Here is a tiny trained network, its code and every weight. The questions are about switching its units off for an input and a target symbol, where a switched-off unit gives its printed mean instead of its output.

import numpy as np


def w(rows, s, z=0):
    codes = np.array(rows[::2]) - 128.0
    scale = np.full(codes.shape[1], s)
    scale[-1] = z or s
    return codes * scale


def norm(h):
    return h / np.sqrt((h * h).mean(-1, keepdims=True) + 1e-5)


def f(y):
    return np.maximum(y, 0)


def softmax(a):
    e = np.exp(a - a.max(-1, keepdims=True))
    return e / e.sum(-1, keepdims=True)


def log_softmax(a):
    a = a - a.max(-1, keepdims=True)
    return a - np.log(np.exp(a).sum(-1, keepdims=True))


def net(x, mask):
    ids = ['Παβεθλφψ'.index(c) for c in x.split()]
    T = len(ids)
    res = E[ids] + P[:T]
    u = 0
    for l in range(3):
        q, k, v = (norm(res) @ M[l].T for M in (Q, K, V))
        z = softmax(np.where(np.tri(T) > 0, q @ k.T / 2**0.5, -1e9)) @ v
        res = res + np.where(mask[u], z, O[l][:, -1]) @ O[l][:, :-1]
        u += 1
        y = f(norm(res) @ A[l][:, :-1].T + A[l][:, -1])
        res = res + np.where(mask[u : u + 8], y, B[l][:, -1]) @ B[l][:, :-1]
        u += 8
    return log_softmax(norm(res)[-1] @ U[:, :-1].T + U[:, -1])


Q, K, V, O, A, B = {}, {}, {}, {}, {}, {}
E = w([
[24,199,93,192,101,189],'Π',
[45,151,127,194,134,220],'α',
[173,127,86,178,231,55],'β',
[180,4,97,37,75,168],'ε',
[132,165,195,103,54,24],'θ',
[33,159,38,170,232,77],'λ',
[182,212,151,35,105,159],'φ',
[89,255,118,203,119,206],'ψ',
],0.0071)
P = w([
[197,177,31,209,2,101],'0',
[177,180,68,199,83,116],'1',
[165,189,103,193,123,132],'2',
[158,184,118,177,148,137],'3',
[148,174,131,168,170,137],'4',
[133,168,137,155,183,129],'5',
[118,151,148,135,199,129],'6',
[92,135,156,117,209,127],'7',
[79,123,171,100,223,129],'8',
[70,123,159,105,224,119],'9',
],0.0057)
Q[0] = w([
[115,91,139,141,65,78],'0.h0',
[29,222,99,228,254,119],'0.h0',
],0.0072)
K[0] = w([
[120,139,126,189,121,104],'0.h0',
[106,108,242,2,122,109],'0.h0',
],0.0092)
V[0] = w([
[114,122,253,133,36,32],'0.h0',
[63,82,127,232,106,67],'0.h0',
],0.0046)
O[0] = w([
[128,99,254,122,64,100,161],'0.h0',
[72,67,179,195,79,163,7],'0.h0',
],0.0074,0.0017)
A[0] = w([
[201,118,121,67,140,63,44],'0.n0',
[101,99,213,145,85,171,146],'0.n1',
[123,171,116,137,67,230,107],'0.n2',
[253,72,81,175,128,61,158],'0.n3',
[147,243,107,86,141,153,224],'0.n4',
[114,93,196,136,126,74,72],'0.n5',
[57,149,85,113,138,80,11],'0.n6',
[149,63,101,110,107,183,203],'0.n7',
],0.0075,0.0011)
B[0] = w([
[136,203,106,194,129,198,163],'0.n0',
[129,171,127,103,172,111,172],'0.n1',
[130,9,210,83,87,135,181],'0.n2',
[34,3,219,123,67,160,166],'0.n3',
[171,11,162,106,129,66,255],'0.n4',
[117,205,168,142,149,168,166],'0.n5',
[175,92,115,224,146,118,166],'0.n6',
[178,231,144,43,125,226,145],'0.n7',
],0.0058,0.0071)
Q[1] = w([
[58,254,35,222,123,31],'1.h0',
[141,111,8,208,148,60],'1.h0',
],0.0066)
K[1] = w([
[50,254,80,240,157,19],'1.h0',
[120,79,54,198,164,81],'1.h0',
],0.0085)
V[1] = w([
[56,90,124,160,71,59],'1.h0',
[255,126,56,130,249,59],'1.h0',
],0.0044)
O[1] = w([
[54,127,230,94,255,174,223],'1.h0',
[104,107,191,102,63,145,3],'1.h0',
],0.0063,0.0006)
A[1] = w([
[121,187,221,157,173,184,6],'1.n0',
[51,188,104,165,99,227,63],'1.n1',
[138,67,164,112,97,33,104],'1.n2',
[134,241,91,143,143,237,155],'1.n3',
[198,113,166,208,152,188,61],'1.n4',
[207,142,49,89,105,214,151],'1.n5',
[183,125,83,237,171,2,181],'1.n6',
[58,194,92,227,90,150,54],'1.n7',
],0.0048,0.0014)
B[1] = w([
[176,154,168,175,69,105,204],'1.n0',
[200,31,208,244,191,174,159],'1.n1',
[153,90,81,204,202,223,204],'1.n2',
[158,120,147,118,240,116,162],'1.n3',
[142,171,61,147,115,103,179],'1.n4',
[28,235,171,158,155,112,179],'1.n5',
[101,68,135,146,31,254,252],'1.n6',
[207,74,123,76,88,149,167],'1.n7',
],0.0047,0.0041)
Q[2] = w([
[112,2,77,234,207,193],'2.h0',
[103,156,88,68,41,85],'2.h0',
],0.0068)
K[2] = w([
[185,189,72,3,190,146],'2.h0',
[104,27,144,172,70,119],'2.h0',
],0.0073)
V[2] = w([
[209,88,124,97,102,26],'2.h0',
[164,91,105,228,170,4],'2.h0',
],0.0034)
O[2] = w([
[204,114,127,139,157,64,4],'2.h0',
[181,109,76,254,93,31,167],'2.h0',
],0.0075,0.00036)
A[2] = w([
[141,163,194,161,132,132,37],'2.n0',
[156,199,129,48,149,11,73],'2.n1',
[79,71,146,41,136,169,89],'2.n2',
[142,88,101,198,115,170,123],'2.n3',
[191,74,41,85,179,88,107],'2.n4',
[107,152,135,177,78,76,1],'2.n5',
[180,204,187,80,106,1,101],'2.n6',
[183,200,64,90,101,207,55],'2.n7',
],0.0074,0.0028)
B[2] = w([
[160,126,186,236,107,109,209],'2.n0',
[92,97,85,145,225,45,158],'2.n1',
[157,185,168,76,100,167,192],'2.n2',
[171,203,147,18,113,88,253],'2.n3',
[178,3,183,139,174,110,253],'2.n4',
[115,85,114,34,75,181,156],'2.n5',
[98,121,100,125,196,154,217],'2.n6',
[91,72,185,133,114,141,172],'2.n7',
],0.0062,0.004)
U = w([
[145,72,192,157,44,207,208],'Π',
[138,176,130,139,221,174,221],'α',
[2,130,128,107,196,83,253],'β',
[67,155,163,47,119,188,45],'ε',
[91,195,217,165,117,90,48],'θ',
[81,131,61,164,104,144,65],'λ',
[151,74,152,78,156,83,15],'φ',
[127,189,102,91,87,94,128],'ψ',
],0.0077,0.0021)

Each question gives the input, a string of symbols that net reads in full, and the target symbol t.
The units are the heads (2 rows each of Q, K, V and O) and the neurons (one row each of A and B). Each row of codes is followed by its name. A weight is (code - 128) times the scale printed after its matrix; where a second scale follows, it is the last column's (O, A, B and U).
mask holds one flag per unit, layer by layer, with each layer's heads first. A switched-off unit (its flag False) gives its mean, the last column of its rows in O or B, instead of its output. The means were averaged over made-up inputs and are rounded, as every weight is.
A unit's drop is (log p(t) with every unit on - log p(t) with that unit switched off) / (log p(t) with every unit on - log p(t) with every unit switched off).
The circuit of an input: a set's keep is (log p(t) with only the set's units on - log p(t) with every unit switched off) / (log p(t) with every unit on - log p(t) with every unit switched off). Starting from the 12 units with the biggest drops (on a tie, the unit counted first), units are removed one at a time, each time the one whose removal leaves the highest keep (on an exact tie, the one counted first), for as long as the keep stays at least 0.8.
units of the circuit, in order: the units of the circuit, biggest drop first
k most important neurons: the k neurons with the biggest drops, biggest first
top k neurons in layer l: the k neurons of layer l with the biggest drops, biggest first
input φ Π φ λ θ β λ β, target θ: top 2 neurons in layer 0 => (0.n4; 0.n5)
input λ α λ φ θ β, target Π: units of the circuit, in order => (0.n3)
input β λ ψ α λ ψ, target ψ: top 2 neurons in layer 1 => (1.n4; 1.n2)
input ψ Π Π α, target α: top 2 neurons in layer 0 => (0.n3; 0.n4)
input β φ φ λ, target φ: 2 most important neurons => (0.n4; 2.n3)
input α α λ ψ, target ψ: top 3 neurons in layer 2 => (2.n3; 2.n4; 2.n0)
input φ α ε ψ ψ, target ε: 3 most important neurons => (1.n6; 0.n7; 0.n4)
input θ α φ λ, target Π: 2 most important neurons => (1.n6; 0.n6)
input ψ λ φ ε λ λ β α Π, target ε: 3 most important neurons => (0.n7; 1.n6; 2.n2)
input ε Π ψ ψ λ, target ε: 2 most important neurons => (0.n7; 1.n6)
input φ λ λ φ ε ψ α, target ε: top 2 neurons in layer 0 => (0.n7; 0.n4)
input β Π λ α β λ, target λ: top 2 neurons in layer 2 => (2.n4; 2.n6)
input α φ ψ ε λ θ β, target Π: top 2 neurons in layer 0 => (0.n7; 0.n3)
input α β φ θ β ε θ β Π, target θ: most important neuron => (0.n1)
input φ α λ ψ, target φ: 2 most important neurons => (0.n4; 0.n2)
input θ β β ψ ε α β α, target ε: 2 most important neurons => (0.n7; 2.n2)
input φ α β λ, target Π: 2 most important neurons => (1.n6; 0.n6)
input ψ β ε λ α ε β ε Π, target ε: 2 most important neurons => (2.n2; 2.n4)
input λ φ φ λ, target φ: 2 most important neurons => (0.n4; 1.n6)
input λ λ φ ε, target ε: most important neuron => (0.n7)
input Π λ ψ β, target β: top 4 neurons in layer 0 => (0.n3; 0.n4; 0.n2; 0.n0)
input λ ψ β λ ε, target ε: top 2 neurons in layer 0 => (0.n3; 0.n4)
input θ φ λ α β ψ φ Π θ ψ, target θ: top 2 neurons in layer 2 => (2.n4; 2.n0)
input α Π α, target α: top 3 neurons in layer 2 => (2.n3; 2.n4; 2.n0)
